(in the rows, 128 means zero)
Each row of numbers belongs to one of the objects below and depends on some of the facts about them. Some rows are named. Which object is each other row?

There are 3 kinds of fact about the objects: φ, β, λ.
φ: uses; β: is of sort; λ: points at
φ(Z_922, Z_728); φ(Z_367, Z_592); φ(Z_244, Z_840); φ(Z_910, Z_951); φ(Z_583, Z_524); φ(Z_975, Z_52); φ(Z_900, Z_736)
φ(Z_630, Z_206); φ(Z_955, Z_750); φ(Z_515, Z_214); φ(Z_52, Z_415); φ(Z_665, Z_36); φ(Z_872, Z_201); φ(Z_776, Z_310)
φ(Z_951, Z_400); φ(Z_870, Z_723); φ(Z_175, Z_515); φ(Z_810, Z_935); φ(Z_648, Z_613); φ(Z_750, Z_684); φ(Z_94, Z_566)
φ(Z_202, Z_576); φ(Z_415, Z_797); φ(Z_223, Z_900); φ(Z_597, Z_139); φ(Z_555, Z_331); φ(Z_728, Z_821); φ(Z_477, Z_702)
φ(Z_563, Z_810); φ(Z_444, Z_505); φ(Z_57, Z_291); φ(Z_684, Z_528); φ(Z_714, Z_303); φ(Z_298, Z_583); φ(Z_352, Z_92)
φ(Z_613, Z_928); φ(Z_401, Z_219); φ(Z_139, Z_918); φ(Z_519, Z_785); φ(Z_336, Z_60); φ(Z_291, Z_989); φ(Z_92, Z_563)
φ(Z_219, Z_103); φ(Z_574, Z_975); φ(Z_575, Z_114); φ(Z_812, Z_998); φ(Z_213, Z_504); φ(Z_380, Z_336); φ(Z_632, Z_568)
φ(Z_114, Z_675); φ(Z_998, Z_477); φ(Z_796, Z_776); φ(Z_916, Z_352); φ(Z_576, Z_481); φ(Z_324, Z_603); φ(Z_215, Z_228)
φ(Z_641, Z_423); φ(Z_373, Z_575); φ(Z_705, Z_542); φ(Z_677, Z_519); φ(Z_509, Z_401); φ(Z_542, Z_783); φ(Z_410, Z_654)
φ(Z_784, Z_796); φ(Z_294, Z_714); φ(Z_504, Z_970); φ(Z_206, Z_509); φ(Z_311, Z_648); φ(Z_134, Z_870); φ(Z_80, Z_521)
φ(Z_582, Z_46); φ(Z_423, Z_630); φ(Z_530, Z_582); φ(Z_785, Z_597); φ(Z_30, Z_175); φ(Z_103, Z_661); φ(Z_797, Z_444)
φ(Z_261, Z_193); φ(Z_505, Z_665); φ(Z_356, Z_58); φ(Z_707, Z_215); φ(Z_400, Z_872); φ(Z_164, Z_916); φ(Z_783, Z_328)
φ(Z_533, Z_699); φ(Z_736, Z_226); φ(Z_661, Z_861); φ(Z_58, Z_373); φ(Z_228, Z_632); φ(Z_603, Z_646); φ(Z_675, Z_164)
φ(Z_646, Z_733); φ(Z_702, Z_77); φ(Z_303, Z_888); φ(Z_481, Z_294); φ(Z_654, Z_922); φ(Z_331, Z_530); φ(Z_25, Z_298)
φ(Z_98, Z_356); φ(Z_953, Z_380); φ(Z_821, Z_94); φ(Z_989, Z_381); φ(Z_521, Z_896); φ(Z_699, Z_152); φ(Z_201, Z_311)
φ(Z_689, Z_955); φ(Z_107, Z_261); φ(Z_566, Z_981); φ(Z_723, Z_57); φ(Z_293, Z_784); φ(Z_918, Z_25); φ(Z_524, Z_202)
φ(Z_406, Z_107); φ(Z_861, Z_30); φ(Z_46, Z_134); φ(Z_896, Z_641); φ(Z_381, Z_677); φ(Z_226, Z_574); φ(Z_315, Z_80)
φ(Z_981, Z_910); φ(Z_145, Z_315); φ(Z_152, Z_170); φ(Z_528, Z_410); φ(Z_36, Z_324); φ(Z_310, Z_634); φ(Z_634, Z_841)
φ(Z_935, Z_367); φ(Z_841, Z_213); β(Z_922, b); β(Z_367, b); β(Z_244, a); β(Z_910, a); β(Z_305, a)
β(Z_583, a); β(Z_975, a); β(Z_900, a); β(Z_630, a); β(Z_77, a); β(Z_955, a); β(Z_945, b)
β(Z_515, a); β(Z_52, a); β(Z_665, b); β(Z_872, b); β(Z_733, a); β(Z_338, a); β(Z_776, c)
β(Z_951, b); β(Z_474, a); β(Z_870, c); β(Z_175, a); β(Z_810, c); β(Z_648, b); β(Z_750, a)
β(Z_94, a); β(Z_202, a); β(Z_415, b); β(Z_223, a); β(Z_597, a); β(Z_555, c); β(Z_728, a)
β(Z_477, b); β(Z_563, c); β(Z_444, a); β(Z_57, a); β(Z_684, a); β(Z_801, b); β(Z_714, b)
β(Z_298, c); β(Z_729, a); β(Z_352, b); β(Z_613, b); β(Z_401, a); β(Z_60, b); β(Z_139, b)
β(Z_519, b); β(Z_336, a); β(Z_291, a); β(Z_92, a); β(Z_219, a); β(Z_574, b); β(Z_575, b)
β(Z_812, a); β(Z_213, a); β(Z_380, a); β(Z_996, a); β(Z_632, a); β(Z_114, a); β(Z_998, a)
β(Z_796, b); β(Z_713, a); β(Z_916, a); β(Z_576, a); β(Z_324, b); β(Z_215, c); β(Z_641, a)
β(Z_373, c); β(Z_696, c); β(Z_705, a); β(Z_677, c); β(Z_509, a); β(Z_542, a); β(Z_410, a)
β(Z_970, a); β(Z_784, b); β(Z_294, a); β(Z_504, a); β(Z_206, a); β(Z_311, b); β(Z_242, c)
β(Z_134, a); β(Z_80, a); β(Z_582, a); β(Z_592, a); β(Z_68, a); β(Z_341, b); β(Z_423, a)
β(Z_254, c); β(Z_530, c); β(Z_785, b); β(Z_30, a); β(Z_568, b); β(Z_103, b); β(Z_797, a)
β(Z_261, b); β(Z_505, b); β(Z_356, c); β(Z_707, a); β(Z_400, a); β(Z_164, b); β(Z_972, a)
β(Z_783, a); β(Z_533, a); β(Z_736, c); β(Z_661, a); β(Z_58, b); β(Z_228, b); β(Z_603, a)
β(Z_675, b); β(Z_646, c); β(Z_702, a); β(Z_303, a); β(Z_41, a); β(Z_481, b); β(Z_654, a)
β(Z_470, b); β(Z_39, b); β(Z_331, a); β(Z_25, a); β(Z_292, a); β(Z_98, a); β(Z_953, c)
β(Z_821, a); β(Z_989, a); β(Z_840, a); β(Z_424, b); β(Z_521, a); β(Z_699, a); β(Z_201, b)
β(Z_689, c); β(Z_107, a); β(Z_566, a); β(Z_44, a); β(Z_723, a); β(Z_293, a); β(Z_918, b)
β(Z_524, b); β(Z_406, a); β(Z_170, a); β(Z_861, b); β(Z_46, a); β(Z_896, a); β(Z_214, a)
β(Z_381, a); β(Z_226, a); β(Z_315, a); β(Z_981, a); β(Z_2, a); β(Z_145, a); β(Z_928, a)
β(Z_152, a); β(Z_528, a); β(Z_36, b); β(Z_310, a); β(Z_193, b); β(Z_634, a); β(Z_888, a)
β(Z_935, b); β(Z_286, a); β(Z_457, a); β(Z_841, a); β(Z_328, a); λ(Z_305, Z_603); λ(Z_900, Z_665)
λ(Z_945, Z_521); λ(Z_515, Z_286); λ(Z_665, Z_60); λ(Z_733, Z_524); λ(Z_338, Z_77); λ(Z_776, Z_785); λ(Z_474, Z_576)
λ(Z_750, Z_474); λ(Z_477, Z_415); λ(Z_57, Z_916); λ(Z_801, Z_457); λ(Z_729, Z_989); λ(Z_60, Z_796); λ(Z_92, Z_736)
λ(Z_213, Z_424); λ(Z_996, Z_888); λ(Z_998, Z_509); λ(Z_796, Z_713); λ(Z_713, Z_705); λ(Z_916, Z_542); λ(Z_576, Z_953)
λ(Z_324, Z_840); λ(Z_641, Z_305); λ(Z_696, Z_810); λ(Z_705, Z_223); λ(Z_677, Z_58); λ(Z_509, Z_566); λ(Z_206, Z_294)
λ(Z_242, Z_841); λ(Z_68, Z_254); λ(Z_341, Z_515); λ(Z_254, Z_872); λ(Z_785, Z_801); λ(Z_568, Z_261); λ(Z_261, Z_242)
λ(Z_972, Z_68); λ(Z_783, Z_641); λ(Z_533, Z_328); λ(Z_736, Z_714); λ(Z_58, Z_689); λ(Z_603, Z_896); λ(Z_470, Z_193)
λ(Z_39, Z_613); λ(Z_331, Z_998); λ(Z_25, Z_44); λ(Z_292, Z_729); λ(Z_98, Z_733); λ(Z_953, Z_568); λ(Z_821, Z_39)
λ(Z_989, Z_574); λ(Z_840, Z_226); λ(Z_424, Z_292); λ(Z_521, Z_861); λ(Z_699, Z_776); λ(Z_689, Z_821); λ(Z_566, Z_57)
λ(Z_44, Z_2); λ(Z_293, Z_331); λ(Z_861, Z_583); λ(Z_896, Z_533); λ(Z_214, Z_783); λ(Z_226, Z_25); λ(Z_2, Z_630)
λ(Z_145, Z_592); λ(Z_310, Z_470); λ(Z_888, Z_293); λ(Z_286, Z_213); λ(Z_841, Z_677)

Named rows:
[139 123 120 132 122 123 121 121  98 136 126 143 121 127 137 133 144 132
 125 123 130 117 125 122 126 122 132 113 118 125 126 107 127 114 116 124
 113 125] -> Z_661
[131 133 123 113 130 106 138 150 148 117 142 125 125 124 122 133  95 132
 119 128 125 141 133 122 137 136 127 112 153 132 129 131 123 133 119 133
 134 124] -> Z_918
[138 140 122 123 121 113 131 141 125 136 129 135 120 127 130 127 109 134
 127 126 128 127 128 121 146 128 131 115 118 125 134 154 125 125 131 127
 150 122] -> Z_25
[134 127 132 131 144 138 129 108 107 128 112 140 121 138 136 123 125 111
 168 128 127 121 120 134 128 136 130 138 140 124 125 140 139  95 137 129
 137 145] -> Z_77
[133 131 130 131 121 127 127 129 125 136 126 129 127 126 128 128 127 134
 121 128 130 123 128 129 133 123 128 126 111 127 129 134 127 126 127 126
 134 125] -> Z_998
[120 134 131 121 144 132 130 143 133 117 138 122 137 134 127 132 141 113
 146 132 129 136 128 125 122 137 133 141 163 131 124 117 131 125 129 137
 108 144] -> Z_568
[106 117 132 117 140 135 121 131 141 122 136 131 121 139 129 125 185 100
 137 127 124 128 126 130 127 138 120 148 116 119 139 116 125 136 139 130
 130 144] -> Z_696
[131 145 148 129 128 142 132 128 124 138 117 141 130 114 129 124 169 131
 117 129 134 127 132 134 124 122 121 143 108 134 117 132 127 121 133 125
 139 118] -> Z_566
[136 138 123 126 123 114 132 139 117 138 123 138 119 126 127 130 103 137
 129 127 126 127 125 121 143 129 130 115 122 126 133 154 127 126 135 127
 146 121] -> Z_583
[134 132 131 132 123 130 129 122 123 134 122 132 128 124 131 125 129 132
 124 127 130 125 129 129 129 124 127 127 117 129 126 135 128 123 129 125
 136 122] -> Z_955
[134 130 128 132 123 127 127 122 124 134 124 130 126 126 131 126 121 132
 126 127 129 124 128 127 130 124 129 124 117 127 127 136 128 124 128 125
 135 124] -> Z_107
[133 135 137 131 125 135 130 122 125 135 119 135 129 121 130 124 141 132
 123 128 131 126 130 131 125 123 125 132 116 130 122 135 128 121 130 125
 136 121] -> Z_684
[137 126 123 132 122 125 124 121 112 135 125 135 124 126 133 129 133 133
 125 125 130 120 126 126 128 123 130 118 117 126 127 122 128 120 122 125
 124 125] -> Z_80
[137 127 121 131 121 125 123 123 104 135 126 139 124 127 134 131 137 133
 124 125 131 119 126 125 127 122 131 117 118 125 127 116 128 120 118 125
 120 125] -> Z_521
[133 119 134 140 116 143 123 103 123 127 135 117 126 128 127 128  23 126
 130 129 126 117 127 148 134 119 132 136 125 133 139 135 123 140 143 126
 138 127] -> Z_444
[109 108 122 123 126 127 123 122 144 122 130 130 118 128 122 127 152 121
 116 124 119 134 131 127 123 132 116 130 114 125 139 116 122 152 138 126
 130 121] -> Z_776
[128 138 133 129 135 137 122 142 119 136 128 128 128 136 134 128 163 115
 150 131 131 122 124 123 137 129 137 146 118 124 130 141 132 117 141 131
 125 144] -> Z_888
[106 117 122 121 128 127 124 124 135 124 129 137 124 131 123 125 145 123
 121 124 123 132 129 129 118 132 116 127 125 123 139 118 122 155 135 125
 135 122] -> Z_555
[134 130 128 133 123 127 128 124 122 133 124 130 126 126 130 126 122 133
 125 127 129 124 127 128 131 124 129 124 117 127 128 137 128 123 128 125
 134 124] -> Z_380
[122 135 131 119 143 136 129 143 132 115 137 125 133 135 123 131 142 116
 150 133 130 136 128 129 124 137 134 140 162 130 124 115 131 130 123 137
 111 146] -> Z_60
[124 124 133 121 143 133 129 143 142 115 137 116 126 129 124 136 149 112
 141 132 124 137 131 123 133 138 133 143 147 133 124 114 131 123 132 138
 105 144] -> Z_801

Rows to name:
No name comes twice in this set of rows, the named rows included.
[108 121 118 117 127 117 127 133 136 124 132 140 119 131 124 125 134 123
 121 123 121 134 128 124 126 134 118 122 127 121 143 131 120 154 137 126
 144 119] -> Z_870
[122 133 133 119 140 131 129 146 145 114 145 118 137 134 128 129 152 114
 136 132 131 136 131 127 125 135 133 141 153 131 124 114 128 126 121 135
 110 145] -> Z_341
[106 102 123 128 127 133 121 112 146 118 134 123 119 128 125 128 106 116
 117 123 115 133 132 129 122 129 120 136 120 130 143 120 119 158 155 126
 126 119] -> Z_736
[129 108 116 145 119 123 126 118 167 130 118  91 136 132 129 119 163 143
 112 129 125 134 130 116 127 124 131 123  98 124 123 145 138 122 123 123
 122 124] -> Z_92
[118 136 144 125 143 126 141 132 138 123 128 128 146 114 127 133 118 128
 109 127 127 139 132 128 107 130 118 133 159 141 114 118 128 126 133 130
 113 117] -> Z_872
[122 130 134 124 138 125 137 134 130 121 129 127 134 121 118 136 110 131
 123 130 126 137 128 130 119 133 123 126 158 135 121 113 129 135 124 132
 115 126] -> Z_613
[122 119 123 128 130 119 135 131 153 117 131 107 143 128 117 131 120 142
 113 131 128 140 129 129 115 131 123 117 151 130 122 116 132 139 107 130
 116 126] -> Z_58
[136 129 126 132 116 135 125 116 127 127 131 127 128 130 131 121 105 131
 129 128 133 122 130 137 130 121 131 126 120 128 130 134 125 131 121 125
 141 126] -> Z_900
[126 119 132 127 123 138 130 113 139 109 147 113 132 126 116 133  29 129
 124 131 127 131 132 151 124 127 127 130 161 138 133 108 122 153 121 132
 125 129] -> Z_665
[104 101 125 129 128 121 128 120 153 128 120 115 127 133 114 129 160 132
 108 128 120 132 123 132 120 135 109 124 106 117 138 117 132 151 124 126
 133 127] -> Z_810
[133 124 133 136 122 132 127 114 125 132 130 123 129 127 130 128  76 129
 125 128 128 119 126 138 132 123 128 130 120 129 133 135 126 128 136 125
 137 126] -> Z_603
[126 117 121 144 118 122 128 126 149 138 114  99 142 134 118 124 155 152
 113 132 130 129 124 125 126 124 127 118 101 119 125 141 140 134 111 125
 129 127] -> Z_916

Now the same objects, written a new way:
Some rows with their names:
[ 94 130 128  84 138 148 152 187 125 108 151 170 141  73] -> Z_423
[148 125 143  62 117 135  98  92 149 123 134 201 156 112] -> Z_341
[111 129 134  92 117 134 123 161 152 105 139 250 148 153] -> Z_972
[120 159 138  67 143 129  97  45 160 128 128 202 155  89] -> Z_415
[ 97 137 103  81 108 145 107 157 134 108 132 164 149 149] -> Z_955
[120 142 108  76 120 130 116 105 147 126 135 199 150  99] -> Z_563
[150 129 143  59 126 135  99  96 153 122 136 191 155 111] -> Z_477
[127 135 141  58 122 137 111  94 151 126 133 173 154 105] -> Z_60
[124 147 139  58 115 139 122  69 138 123 141 142 161 102] -> Z_193
[ 81 135  95  76  96 143  87 156 128 103 129 146 148 174] -> Z_981
[123 126 111  88 125 150 128 170 124 111 144 186 149  90] -> Z_145
[123 140 137  65 130 134 100  70 149 128 129 198 155  88] -> Z_164
[152 133 153  61  86 145 162 115 163 137 133 171 165 132] -> Z_918
[ 65 133  90  79  83 146  90 149 118 108 124 146 151 165] -> Z_566
[121 141 108  76 119 130 118 108 147 126 136 196 151  99] -> Z_373
[149 150 154  52 123 136 146 106 169 124 143 139 156 131] -> Z_714
[100 140 110  86 126 146 128 171 150 118 128 185 144 120] -> Z_841
[ 95 131 131  53 100 134  87  89 138 119 127 154 155 140] -> Z_311
[127 140 115  87 107 150 148 167 148 118 136 180 154 135] -> Z_303
[100 138 102  82 107 145 109 156 135 109 132 166 149 146] -> Z_928
[147 139 121  87  88 155 175 183 158 125 136 175 160 153] -> Z_597

Name these rows:
No name comes twice in this set of rows, the named rows included.
[124 145 106  79 123 129 111  98 150 127 133 204 151  99] -> Z_646
[ 90 135 139  77 102 118 138 122 155 118 143 234 149 141] -> Z_254
[117 137 111  73 107 132 129 124 144 125 138 180 151 111] -> Z_215
[ 82 151 116  85 118 145 145 159 145 116 134 166 147 123] -> Z_328
[127 138 115  90  81 158 174 172 146 128 132 175 161 137] -> Z_57
[140 133 149  61  96 142 144 104 157 134 133 173 162 121] -> Z_481
[172 135 146  61  86 147 159 102 156 135 139 154 170 129] -> Z_785
[146 136  90  86 138 153 101 164 144 121 126 178 147  99] -> Z_98
[ 88 138 138  92 114 133 138 158 151 107 139 236 147 151] -> Z_68
[123 149 105  79 116 157 164 195 163 127 128 133 147 126] -> Z_294
[128 148  89  88 138 151 109 148 146 123 124 174 147  95] -> Z_733
[ 87 134 105  66 100 130 116 137 148 124 128 165 146 135] -> Z_689
[156 128 141  61 120 135  97  85 146 121 139 190 158 110] -> Z_945
[114 124  98  80 115 144  85 180 143 110 124 185 143 153] -> Z_750

